Each row was made from one path, in order. Every step used is in the known rows, and no mark comes twice. Write each row's path.
Known rows:
nubib, fipo, pinud, fizo, bedesug, napuz: [-0.68 -3.65 -2.39 -1.98 -2.06 -0.06  3.32 -1.60  4.18  0.27 -0.54 -4.95
 -1.76  1.48  0.46 -0.52 -0.38 -0.94 -0.44  0.79 -1.54 -2.09  2.32 -0.89
  0.42  0.00 -2.06 -4.24 -0.70  2.52 -0.14 -0.01  3.57 -0.58  2.99 -0.01
 -2.15 -2.97 -1.77  2.04 -1.34  0.84 -1.88]
nubib, zinina, fipo, gedavaf: [-0.65 -0.09 -3.89 -1.88 -0.40  0.04  3.83 -2.18  4.66 -1.23 -3.38 -5.09
  0.64  0.63  1.10  1.00 -0.75  1.02 -0.63 -0.71 -1.23 -0.52 -0.32 -1.36
 -2.01 -0.71  0.90 -2.35 -0.86  2.73 -1.38  1.12  2.70 -0.20  1.36  2.47
 -1.67 -1.28 -2.04  1.34 -3.02  1.50 -0.93]
fizo, bedesug, napuz, gedavaf, zinina: [ 1.60  0.29 -1.94 -1.39 -0.31  1.69  0.58 -1.77  2.10  0.45 -3.67 -6.02
 -0.21  0.98 -0.91  1.51  1.76 -1.38 -1.40 -0.12 -1.05 -2.51  1.38  0.19
 -1.40 -1.32 -1.51 -2.88  0.02  2.44  0.73  0.24  2.42 -0.41  1.13  1.75
 -2.11 -0.88 -0.48 -0.58 -1.38  2.22 -0.94]
gedavaf, zinina, nubib, fipo, fizo: [ 0.09 -0.90 -2.10 -3.66  1.04 -3.10  1.69 -2.78  3.13 -0.14 -1.76 -4.61
  1.89  1.54 -0.50 -1.17  1.03  0.17  0.67 -2.21  0.52 -1.35 -2.18 -0.69
  0.06 -1.30  0.38 -1.74 -1.91  2.77 -2.10 -0.34  2.15  0.06  3.08  1.82
 -1.49 -1.34 -0.99  2.51 -1.72 -0.21 -1.84]
fizo, pinud, nutiz, gedavaf, zinina: [ 0.29 -2.80 -2.68 -0.93  0.12 -1.21  2.02 -4.54  0.52 -0.64 -3.07 -3.32
  0.38  0.63 -0.63 -1.05 -1.08 -0.71  1.21 -1.31 -1.76 -1.74  0.14 -0.14
 -0.37 -2.00 -0.07 -3.10  0.94  4.01 -0.68 -1.57  2.95  3.35  1.11 -0.60
  0.12 -1.96 -0.81  1.45 -0.23 -0.89  1.77]
gedavaf, zinina, fipo, bedesug, napuz, pinud, nutiz: [ 0.72 -0.39 -1.74 -3.64  1.58 -1.70  1.83 -1.98  4.20 -0.34 -4.12 -3.85
  0.49  0.71  1.20 -1.87 -0.07 -0.53 -0.35 -1.74 -0.40 -1.25 -0.70 -0.98
 -0.96 -2.69 -0.92 -0.66  0.20  0.33 -1.38  0.32  1.86  1.00  0.45  1.86
 -2.05 -0.16  0.51  0.71 -2.73  1.44  0.99]
nutiz, pinud, fizo, bedesug, gedavaf, zinina, nubib, fipo: [ 0.99 -4.33 -2.77 -1.24 -2.50 -0.33  3.51 -3.42  1.61  0.58 -3.07 -4.66
 -0.24  0.07  0.22 -0.44  1.79 -1.08 -1.62  0.77 -3.60 -1.32  2.28 -0.14
 -0.49  0.74 -2.06 -3.68  1.23  3.56 -0.11 -1.34  3.45  1.60  2.66 -1.55
  0.30 -0.93 -0.13  0.22 -2.27 -1.25 -0.70]
fipo, fizo, pinud, nutiz, gedavaf, bedesug: [-1.08 -3.03 -3.32 -0.92 -0.54 -3.61  2.05 -3.33  2.09  0.30 -0.58 -4.78
  1.03  1.89 -0.58 -0.29 -0.17  0.19  1.70  1.41 -0.35 -1.07  0.97 -1.52
 -2.28 -0.84 -2.15 -2.37  0.06  4.23 -3.20 -0.65  4.96  0.26  0.11 -0.82
 -0.23 -2.23 -0.63  1.56 -1.08  0.23 -0.33]
nubib, fipo, bedesug, gedavaf, zinina, napuz, pinud, nutiz: [ 0.37 -1.57 -2.43 -3.54  0.20 -0.81  2.13 -2.63  4.06 -0.05 -1.04 -3.89
 -0.63  0.43  0.40 -1.71 -0.72 -0.49  0.25 -0.90 -1.17 -0.77  0.89  0.03
  0.42 -1.26 -1.63 -1.18 -1.30  1.64 -0.35  2.47  1.70 -0.08  0.76 -1.09
 -2.09 -1.94  1.45  1.73 -0.07  1.55  0.99]
napuz, pinud, nutiz, bedesug, gedavaf, zinina, nubib: [ 0.61 -4.17 -2.50 -1.28  1.57 -1.15  1.50 -3.32 -0.14  1.18 -3.18 -4.46
  2.38 -0.52  1.60 -1.05 -2.09 -1.87 -0.20 -2.74 -2.14 -0.76  0.37 -0.40
  0.71 -0.94 -1.26 -1.56  0.41  2.58 -0.02  0.80  2.95  2.42  0.50 -0.43
 -0.78 -0.43 -0.23 -1.18 -1.75  2.80  1.01]
fizo, pinud, nutiz, gedavaf, zinina, fipo, bedesug: [-0.10 -2.13 -2.91 -1.36 -0.24 -2.00  2.25 -4.20  1.79 -0.68 -3.01 -3.71
 -0.16  0.98 -0.32 -1.64 -1.01 -0.51  0.71 -1.11 -1.73 -1.28 -0.12 -0.10
 -0.98 -1.81 -0.47 -2.26  0.70  2.82 -1.01 -0.88  3.03  3.67  0.30 -0.49
 -0.21 -1.90  0.64  1.42 -0.85 -0.96  1.88]
napuz, bedesug, gedavaf, zinina, fipo, fizo, pinud, nutiz: [-0.65 -1.99 -4.44 -1.05  1.16 -2.34  2.47 -1.88  1.57 -2.04 -3.42 -3.71
  0.46  1.03  0.46 -0.35 -1.05  1.63 -0.83 -1.19 -0.57 -0.59  0.27  0.52
 -2.02 -1.86 -0.04 -0.87 -0.72  3.17 -1.59 -0.11  3.20 -0.06  0.42 -1.15
 -1.75 -0.34 -1.15 -0.19 -1.02  0.19 -0.10]
fizo, pinud, nutiz, gedavaf: [-0.08 -3.23 -2.87 -0.38 -0.37 -0.87  2.33 -4.29  0.13 -0.42 -2.57 -3.69
  0.14  0.35 -0.79 -0.90 -1.07 -0.72  1.07 -0.81 -2.14 -1.66  0.61 -0.25
 -0.52 -1.39 -0.17 -3.16  0.76  4.36 -0.52 -1.49  3.09  3.51  0.97 -0.75
  0.59 -2.50 -1.10  1.31 -0.15 -0.55  1.63]
nutiz, bedesug, pinud, fizo: [ 1.10 -5.38 -4.59 -0.66  0.63 -0.54  3.28 -0.42  0.50  2.96 -2.35 -3.85
  0.95 -0.84  1.26 -0.81 -1.31 -0.02 -0.86 -0.92 -4.55  0.37  1.68 -1.19
  0.05  0.27 -0.20 -1.06 -0.16  3.12 -0.20  1.40  5.42  0.64  2.31 -0.09
 -0.33 -0.35  0.43 -0.23 -2.36  1.38 -1.02]
nubib, zinina, napuz, pinud: [-0.13 -1.50 -2.82 -0.93  1.83  1.48  3.60 -2.56  3.52  0.94 -3.89 -3.35
  1.17 -1.78  0.95  0.57 -1.16 -1.55 -1.16 -1.10 -0.68 -0.83  1.41  0.46
 -0.49 -1.36 -1.17 -1.87 -0.69  3.41 -0.55 -0.21  2.03 -1.04  0.95  2.45
 -1.28 -0.33 -3.02  2.07 -2.74  3.76  1.16]
pinud, bedesug, napuz, gedavaf, zinina, fipo: [ 1.16 -0.19 -3.05 -1.62  0.09  1.38  1.66 -1.72  2.70  0.15 -3.77 -5.96
  0.79  0.56  1.36  0.62  1.31 -1.43 -1.97 -0.59 -0.86 -2.06  1.41 -0.61
 -0.84 -2.56  0.33 -1.51 -1.38  2.27 -0.11  2.11  2.33  0.08 -0.01  1.66
 -2.94  0.93  0.21  0.56 -0.96  2.00  1.03]
nubib, fipo, gedavaf, zinina: [ 0.86 -0.34 -1.51 -3.71 -0.35 -0.41  2.40 -1.59  3.41 -1.59 -1.54 -5.63
 -0.09  2.06 -0.09 -0.17 -0.96  0.99  1.21 -0.47 -1.39 -1.73 -0.32 -0.85
  0.20 -1.26  0.36 -3.35 -1.09  2.99 -1.20  1.00  1.82  0.00  3.15  0.18
 -2.32 -3.05 -0.85  2.57  0.25 -0.15 -1.54]
pinud, bedesug, napuz, gedavaf, zinina, nubib, fipo, fizo: [ 0.66 -0.60 -3.23 -1.70 -0.08 -0.01  1.39 -2.38  2.85  0.65 -1.99 -6.24
  1.35  1.23  0.51  0.74  1.38 -1.65 -1.56 -0.43  0.22 -2.12  0.96 -0.18
 -0.48 -2.06 -0.25 -1.38 -2.45  2.59 -0.96  2.19  2.66 -0.68  0.36  1.06
 -3.28  0.22  0.51  1.69 -0.45  1.50  0.29]
zinina, nubib, fipo, fizo, bedesug, pinud: [-0.96 -3.09 -2.88 -1.60 -1.39 -2.99  2.34 -3.15  2.32  1.21  0.22 -6.24
  1.43  1.40 -1.35 -0.93  0.82  0.13 -0.56 -1.33 -0.21 -1.68 -0.66 -0.38
 -0.35  1.31 -0.76 -1.79 -3.13  3.35 -1.46  0.12  2.96  0.88  3.17  1.12
 -0.37 -3.06 -0.34  1.84 -0.99 -0.31 -3.34]
nutiz, gedavaf, bedesug, napuz: [ 2.97  0.55 -1.82 -1.72  1.01 -0.11  1.77 -2.08  1.25 -0.87 -3.23 -4.83
  0.32 -0.08 -1.76  1.00  1.05  0.70 -1.36  0.19 -1.96  0.89  1.50  0.49
 -1.59 -1.18 -0.33 -3.68  0.02  3.71 -0.66  1.60 -0.25 -0.43 -0.10  0.27
 -0.08 -0.67 -0.93  0.50 -0.15  3.47  3.03]
bedesug, pinud, nutiz, fipo: [ 1.06 -4.80 -1.51 -0.46 -0.09  0.22  3.15 -4.41  0.42  0.55 -2.55 -2.96
  1.53 -1.78  0.38 -2.50 -1.28  0.69  0.50 -3.22 -2.11 -2.47  2.31 -1.11
 -0.14  0.08 -0.54 -3.03 -1.24  2.85  0.40  0.33  2.23  2.91  2.72 -0.09
 -0.33 -1.36 -0.54 -0.38  0.06  0.66  0.65]
nubib, fipo, bedesug, pinud: [ 0.60 -2.93 -2.83 -2.90 -0.54 -0.63  3.41 -1.74  4.49  1.17 -0.99 -5.12
  0.27  0.17 -0.58 -1.86 -0.12  0.93  0.71 -1.35 -2.01 -0.61  1.23 -0.84
  1.32 -0.06 -1.02 -1.70 -1.43  1.95 -0.35  2.05  3.12  0.96  2.09 -0.25
 -0.98 -2.54  0.65  1.74 -0.38  0.39 -0.57]
pinud, bedesug, gedavaf, zinina, fipo: [ 0.48 -1.71 -4.30 -2.37 -0.62  0.43  1.78 -2.77  2.34 -0.10 -4.11 -5.44
  0.77  0.46  2.01  0.43  1.10  0.72 -1.33 -1.35 -1.53 -1.73  0.68 -1.52
 -1.12 -2.26  1.36 -1.89 -0.87  3.94  0.67  3.40  3.45  0.50  0.12  0.59
 -1.56  1.62  0.88 -0.69 -1.45  1.52  0.03]
napuz, bedesug, pinud, nutiz: [ 0.46 -4.47 -3.97 -0.35  1.65 -0.22  2.93 -1.40  0.40 -0.40 -3.35 -4.53
  1.62 -1.46 -0.51 -1.09 -2.45  1.87 -0.07 -2.19 -1.71 -1.08  1.75  0.83
  0.02 -0.54  0.43 -0.99 -0.97  3.16 -0.47 -1.22  3.67  1.78  1.96 -1.15
 -0.87 -0.24 -1.91 -0.91 -0.53  0.88  0.17]
fizo, pinud, nutiz, fipo, gedavaf: [-0.54 -2.30 -2.45 -0.36 -0.30 -0.86  2.77 -3.61  0.27 -0.35 -2.80 -4.19
 -0.44  0.56  0.25 -1.72 -1.41 -0.97  1.40 -1.10 -1.96 -2.38  0.27 -0.13
 -0.82 -1.55 -0.81 -3.06 -0.67  3.25 -0.61 -0.82  3.27  4.02  1.92 -0.04
 -0.46 -3.32 -0.46  1.36 -0.45 -0.83  1.05]
pinud, bedesug, gedavaf, zinina: [ 0.72 -2.01 -4.29 -2.30 -0.14  0.85  1.62 -2.85  1.74  0.40 -4.08 -5.42
  1.22 -0.01  1.42  0.79  1.17  0.57 -0.80 -1.38 -1.38 -1.85  0.85 -1.23
 -0.53 -2.41  1.27 -2.12 -0.71  4.62  0.96  3.29  3.79  0.36  0.37  0.18
 -1.43  1.73  0.55 -0.51 -1.21  1.82  0.32]
fizo, pinud, bedesug, napuz: [-0.19 -3.24 -4.13  0.06 -0.12  0.43  2.92 -2.29  1.45  2.06 -4.28 -5.23
  0.12  0.62  0.13 -0.04  0.27 -1.89 -1.04 -0.39 -1.44 -2.49  0.95  0.08
  0.32 -3.02 -0.79 -1.56 -0.20  3.94  0.25 -0.15  4.36  2.60  0.78  1.20
 -0.21 -1.46 -0.72  1.73 -0.97 -0.30  1.26]
nubib, fipo, fizo, bedesug, gedavaf, zinina: [-0.29 -1.90 -3.23 -3.06 -1.70 -1.87  1.53 -2.50  4.50 -0.38 -0.07 -5.08
 -0.44  2.63  0.27  0.08  0.44  0.98  0.89  0.28 -0.84 -1.53  0.83 -2.07
 -0.97 -0.34 -1.56 -3.12 -1.30  3.14 -1.85  1.74  3.75 -1.99  1.64  0.05
 -1.80 -2.57 -0.13  1.15 -0.89  0.40 -3.21]
gedavaf, bedesug, pinud, nutiz, fipo, nubib, zinina: [ 1.66 -2.72 -4.12 -1.24  0.89 -1.66  2.08 -3.18  2.53  1.37 -2.80 -5.15
  1.50  0.01  0.03 -1.37 -0.43  0.73  0.60 -2.21 -1.80  0.18  0.85  0.36
  0.86 -0.64 -0.03 -1.59 -2.12  2.16  0.22  2.26  3.15  2.22  2.37 -0.09
 -1.31 -0.22  0.65 -0.91 -0.53  0.86  1.83]
fizo, pinud, nutiz, gedavaf, zinina, fipo, nubib: [-0.34 -2.29 -2.74 -0.33 -0.32 -2.55  2.25 -4.45  1.09 -0.52 -2.63 -3.39
 -0.20  1.64 -0.26 -1.10 -0.63 -0.72  0.29 -1.39 -1.53 -1.69 -0.14 -0.35
 -0.80 -1.54  0.11 -3.08 -0.03  3.86 -0.63 -1.44  2.87  3.88  1.21 -0.03
 -0.33 -2.43 -0.49  1.99 -0.58 -1.72  1.19]
zinina, napuz, bedesug, pinud: [ 0.22 -2.17 -1.76 -0.18  2.42  0.87  3.55 -0.25  0.58  0.20 -3.58 -3.38
  0.13 -2.17 -0.45 -1.06 -1.53 -0.05 -2.29 -0.22 -0.92 -1.83  2.45  1.99
 -1.60 -1.14 -0.97 -0.51 -1.96  3.77 -0.38 -2.10  1.38 -0.48  1.75  0.88
 -0.91 -0.67 -2.15  1.90 -0.39  2.45  0.63]
nubib, zinina, fipo, gedavaf, bedesug, pinud, nutiz, fizo: [-0.77 -1.62 -4.59 -1.73 -0.85 -1.31  3.15 -3.35  4.19 -0.78 -2.81 -4.88
  0.87  0.37  1.39 -0.10 -1.78  0.86 -0.39 -1.07 -1.62 -0.25  0.50 -0.28
 -2.12 -0.43  0.35 -1.91 -0.55  1.89 -1.41  1.59  3.44  0.17  1.43  1.05
 -2.04 -0.50 -0.86  0.14 -1.79  0.72 -0.25]
pinud, nutiz, gedavaf, zinina, napuz: [ 1.12 -0.89 -1.66 -2.68  1.05 -0.35  0.50 -3.99  0.23 -2.34 -1.88 -2.67
  0.10 -0.88 -0.38 -0.74 -1.54  0.15  1.00 -0.60 -1.04 -1.59  0.69 -0.45
 -1.98 -1.39  0.88 -2.94 -0.27  3.52 -1.01 -0.66  0.65  0.70  0.54 -0.66
 -1.03 -0.42 -0.35  0.84 -0.30  2.36  2.15]

Write each row's path:
[-0.63 -3.12 -1.85 -2.41 -1.87 -0.37  3.17 -2.49  4.22 -0.37 -0.88 -4.08
 -1.76  1.51  0.87 -0.83 -0.39 -0.74 -0.70  0.40 -1.29 -2.20  2.13 -0.40
 -0.07 -0.31 -1.91 -4.23 -0.76  2.93  0.11  0.25  3.04 -1.03  2.93 -0.51
 -2.61 -2.10 -0.99  2.25 -0.85  0.59 -1.75] | nubib, fipo, pinud, fizo, bedesug, gedavaf, zinina, napuz
[-0.40 -0.03 -1.49 -0.62  0.18 -1.92  3.36 -3.07  2.38  0.08 -2.88 -3.18
 -0.44  0.45  1.80 -1.54  1.01 -0.33 -0.60 -1.19 -0.53 -1.77  1.56 -0.78
 -3.04 -1.34 -2.71 -3.75 -2.90  3.05 -2.00  1.82  2.36 -0.11  0.68  1.80
 -1.83 -1.56  0.35  1.99 -1.90  1.43  0.03] | nutiz, fipo, fizo, pinud, bedesug, gedavaf, zinina, napuz
[-1.45 -2.91 -3.68 -2.26 -0.81 -1.33 -0.35 -3.58 -0.41 -0.34 -1.07 -3.44
 -0.84 -0.95  0.91 -1.34 -1.31 -0.93  0.84  0.08 -1.66 -2.40  1.77  0.26
 -3.11 -0.77 -0.68 -2.19  0.18  3.02 -0.30 -0.18  4.05 -0.18  1.38 -0.90
 -1.34 -0.39 -0.17 -1.17 -0.41  1.47 -0.69] | pinud, nutiz, fizo, bedesug, gedavaf, zinina, napuz
[-0.59 -4.47 -1.87 -1.22 -0.02 -1.48  1.00 -4.48 -0.09  1.25 -2.70 -4.87
  1.72 -0.78  1.33 -1.25 -1.21 -2.05 -0.05 -2.47 -1.89 -1.70  1.68  0.41
 -0.50 -0.19 -2.46 -3.01  1.44  2.88  0.00 -0.04  3.65  2.08  0.98 -0.57
 -0.80 -0.32 -1.16 -1.73 -1.26  2.21 -0.05] | napuz, pinud, nutiz, fizo, bedesug, gedavaf, zinina, nubib
[ 0.22 -1.94 -1.84 -2.26 -1.16 -0.07  3.13 -2.37  4.42 -0.77 -1.89 -5.69
  0.53  1.78  0.84 -0.44 -0.14 -0.85 -0.53 -1.01 -0.39 -2.30  1.67 -0.78
  1.28 -1.37 -0.81 -4.14 -1.68  2.36  0.10  1.22  2.61 -0.05  1.96  0.42
 -3.39 -1.66 -1.16  2.29 -0.06  0.65 -0.86] | nubib, fipo, pinud, bedesug, napuz, gedavaf, zinina
[ 0.84 -1.52 -1.49 -2.80  0.03 -0.29  2.99 -1.56  3.34 -1.25 -1.33 -4.58
 -0.86  1.43  0.06 -0.77 -2.04  0.63 -0.04 -0.17 -1.58 -1.70  1.04  0.90
 -0.15 -0.97 -0.54 -2.44 -1.27  2.64 -1.47  0.08  1.85 -0.55  3.44 -0.91
 -3.16 -2.27 -0.33  3.00  0.70 -0.45 -0.87] | nubib, fipo, gedavaf, zinina, napuz, bedesug, pinud, fizo
[ 1.25 -1.50 -2.01 -2.78 -0.54 -0.11  2.43 -1.09  3.49 -0.19 -0.90 -6.33
 -1.01  2.04  0.15 -0.10 -1.23 -0.57  0.20  1.03 -2.31 -0.64  1.16  0.34
  0.55 -0.88 -1.57 -2.58 -0.58  2.06 -1.31  1.70  1.93 -0.25  2.53 -0.92
 -2.46 -3.06 -0.31  1.77  0.50  0.94  0.24] | nubib, fipo, gedavaf, bedesug, napuz, pinud, fizo
[ 0.53 -1.82 -2.64 -1.84 -1.36  1.01  1.43 -1.51  3.18  0.94 -1.48 -4.58
 -2.41  1.07  0.92  0.32  1.65 -1.82 -1.05  1.51 -2.91 -1.29  2.12 -0.36
 -1.98  0.00 -1.76 -2.60  1.04  1.93 -1.01 -0.31  3.81 -0.99  2.27  0.30
 -2.45 -0.22 -0.41  0.17 -2.84  1.27 -0.97] | pinud, fizo, bedesug, napuz, gedavaf, zinina, fipo
[-0.48 -1.89 -4.29 -1.05  1.29 -2.64  2.80 -1.87  1.65 -1.27 -2.93 -4.23
  0.98  1.23 -0.49 -0.11 -0.30  1.42 -1.14 -1.75 -0.27 -0.33 -0.23  1.45
 -0.89 -1.47 -0.15 -1.09 -1.63  3.69 -1.44  0.14  2.87 -0.30  1.40 -0.97
 -1.65 -0.97 -1.45  0.92 -0.56 -0.20 -0.66] | napuz, bedesug, gedavaf, zinina, nubib, fipo, fizo, pinud
[-0.85 -0.04 -4.17 -1.17 -0.92 -0.59  3.03 -2.75  5.71 -0.56 -2.37 -4.68
  0.64  1.36  1.14  1.36  0.57 -0.11 -1.26 -0.18 -0.32 -0.54  0.73 -1.56
 -2.67 -0.38 -0.91 -2.17 -1.12  1.91 -2.07  1.25  3.12 -1.97  0.16  2.68
 -2.45 -0.91 -1.66  0.97 -3.25  1.90 -1.39] | nubib, zinina, fipo, fizo, bedesug, napuz, gedavaf
[ 1.42 -0.59 -0.48 -2.37 -0.02 -1.80  2.69 -4.07  2.06 -1.56 -2.13 -3.82
  0.77  0.58 -1.15 -0.03  0.81  0.59 -1.00 -1.66 -1.09 -0.32  0.39  0.23
 -1.15  0.04  0.13 -5.39 -0.13  4.13 -1.21 -0.18  0.52  0.33  1.86  0.11
 -1.14 -0.61 -1.22  2.58 -1.18  1.24  0.44] | nutiz, gedavaf, zinina, nubib, fipo, pinud, fizo
[ 1.19 -0.15 -0.30 -1.79 -0.82 -0.79  1.56 -4.12  3.21 -1.76 -2.10 -5.24
  2.38  1.95  0.73 -0.52  1.44 -0.24  0.33 -1.85 -1.14 -1.64  1.24 -1.17
 -1.49  0.01 -0.51 -3.35 -0.08  1.95 -1.28  0.20  2.27  0.56  1.27  0.19
 -3.39  0.02 -0.20 -0.05 -0.04 -0.03 -1.37] | napuz, gedavaf, zinina, fipo, fizo, bedesug, pinud, nutiz
[ 1.33  0.34 -2.14 -1.66 -0.72  0.82  0.47 -2.23  2.43  0.34 -2.69 -6.26
 -0.32  1.53 -1.22  1.07  1.66 -1.69 -1.68 -0.60 -0.77 -2.36  0.59  0.74
 -0.89 -0.86 -1.37 -2.57 -1.14  2.00  0.49  0.49  1.86 -0.18  1.66  1.69
 -2.38 -1.55  0.15  0.04 -0.88  1.43 -1.36] | fizo, bedesug, napuz, gedavaf, zinina, nubib, fipo
[ 0.58 -4.19 -1.43 -1.28 -0.62  0.52  2.46 -2.83  2.73  1.78 -3.36 -4.94
 -0.23  0.29  2.27 -0.33  0.14 -1.72 -1.08 -0.96 -3.45 -1.00  2.58 -0.68
 -0.31  0.12 -3.20 -3.44  2.59  2.70 -0.23  0.17  3.93  1.08  1.22 -0.05
 -1.10  0.17 -1.12 -1.27 -3.20  2.43 -0.41] | napuz, pinud, fizo, bedesug, gedavaf, zinina, fipo
[ 0.31 -2.20 -2.46 -3.28  0.24 -3.07  0.94 -4.14  2.88  0.09 -1.68 -4.62
  1.75  1.56 -0.60 -1.42  0.00  0.17  0.64 -2.66  0.45 -2.22 -1.62 -0.28
  0.07 -0.98 -0.01 -1.60 -1.76  2.28 -1.45 -0.33  2.79  0.94  3.05  0.94
 -1.81 -0.95  0.57  1.31 -1.22 -0.77 -1.89] | gedavaf, zinina, nubib, fipo, fizo, bedesug, pinud, nutiz
[ 0.87 -0.52 -0.57 -2.19 -0.07 -1.78  1.79 -4.50  2.14 -0.65 -1.00 -5.12
  3.13  0.66 -0.42 -1.64  1.61 -1.13  0.55 -3.10 -1.01 -0.74  0.60  1.02
  0.03  0.37 -0.17 -2.76 -1.01  1.84 -0.89  0.61  1.89  1.16  2.44 -0.75
 -3.34 -0.28 -0.03  1.37  1.14 -0.53 -0.37] | napuz, gedavaf, zinina, nubib, fipo, bedesug, pinud, nutiz, fizo
[ 0.58 -0.71 -2.12 -0.96 -0.50 -0.06  0.58 -3.62  1.28  0.56 -3.66 -4.54
 -1.06  0.69  0.57  0.50  0.69 -0.74 -1.63 -1.49 -1.26 -2.62  1.35  0.34
 -2.00 -0.77 -1.81 -3.53 -1.05  3.52  1.74  1.58  2.56  0.83  1.01  0.71
 -1.89 -0.50  1.19 -1.20 -1.71  2.17 -0.76] | fizo, bedesug, gedavaf, zinina, napuz, pinud, nutiz, fipo, nubib
[ 0.90  0.40 -0.47 -0.61  0.68 -0.34  2.62 -2.39  2.66 -0.41 -2.82 -3.48
  1.02  1.74 -0.28  0.30  2.04 -2.44 -1.95 -0.11  0.40 -2.02  1.21 -0.25
 -1.68 -2.40 -1.99 -2.04 -0.34  1.91 -1.53 -0.55  0.41 -1.20  0.72  1.72
 -2.70 -2.00 -2.10  2.78  0.09  0.72  0.98] | bedesug, napuz, gedavaf, zinina, fipo, fizo, pinud
[ 0.07 -1.06 -1.31 -3.23 -0.81 -0.86  1.29 -2.48  2.72 -1.14 -1.18 -5.51
 -0.96  1.55  0.69 -0.78 -2.44 -0.58  0.59 -0.10 -1.60 -2.35  1.08  0.68
 -0.83 -0.96 -1.48 -3.31 -0.58  2.23 -1.09  0.53  2.38 -0.09  2.43 -0.52
 -3.06 -2.52  0.24  1.65  0.56  0.39 -1.41] | nubib, fipo, gedavaf, zinina, napuz, pinud, nutiz, fizo, bedesug
[-0.43 -3.37 -3.07 -2.71 -1.00 -1.56  2.59 -2.72  3.01 -1.30 -1.04 -4.06
  0.00  1.55  1.04 -1.27 -1.90  0.01  0.51 -1.07 -1.15 -1.66  0.70 -1.44
  0.79 -0.95 -0.25 -3.47 -1.44  2.43  0.10  1.31  3.08  0.24  2.18 -0.84
 -2.34 -2.45 -0.52  1.29 -0.33  0.51 -1.17] | nubib, fipo, pinud, nutiz, bedesug, gedavaf, zinina
[-0.81 -2.09 -2.57 -1.27 -0.54 -2.43  2.55 -2.67  1.21 -0.06 -0.12 -5.68
  1.37  1.20 -0.77 -1.11 -0.20 -1.80 -1.38 -1.46 -0.12 -1.34 -0.85  0.55
  0.37  0.43 -0.04 -1.91 -3.58  2.22 -0.39  0.21  1.55  1.33  2.79  0.66
 -1.91 -3.22 -0.63  2.35 -0.24  0.52 -1.24] | zinina, nubib, fipo, pinud, nutiz, bedesug, napuz, gedavaf
[ 0.70 -2.59 -2.81 -0.58  1.92 -1.40  2.96 -2.16  0.22 -1.15 -3.71 -4.73
  1.68 -0.86 -0.59 -1.49 -2.55  1.83 -0.58 -3.25 -0.86 -1.34  0.55  2.01
 -0.64 -0.60  0.33 -1.41 -2.26  2.44 -0.90 -0.77  2.48  2.39  2.53 -0.75
 -2.04 -0.41 -0.57 -0.16 -0.42  0.28  0.30] | napuz, bedesug, pinud, nutiz, fipo, gedavaf, zinina, nubib
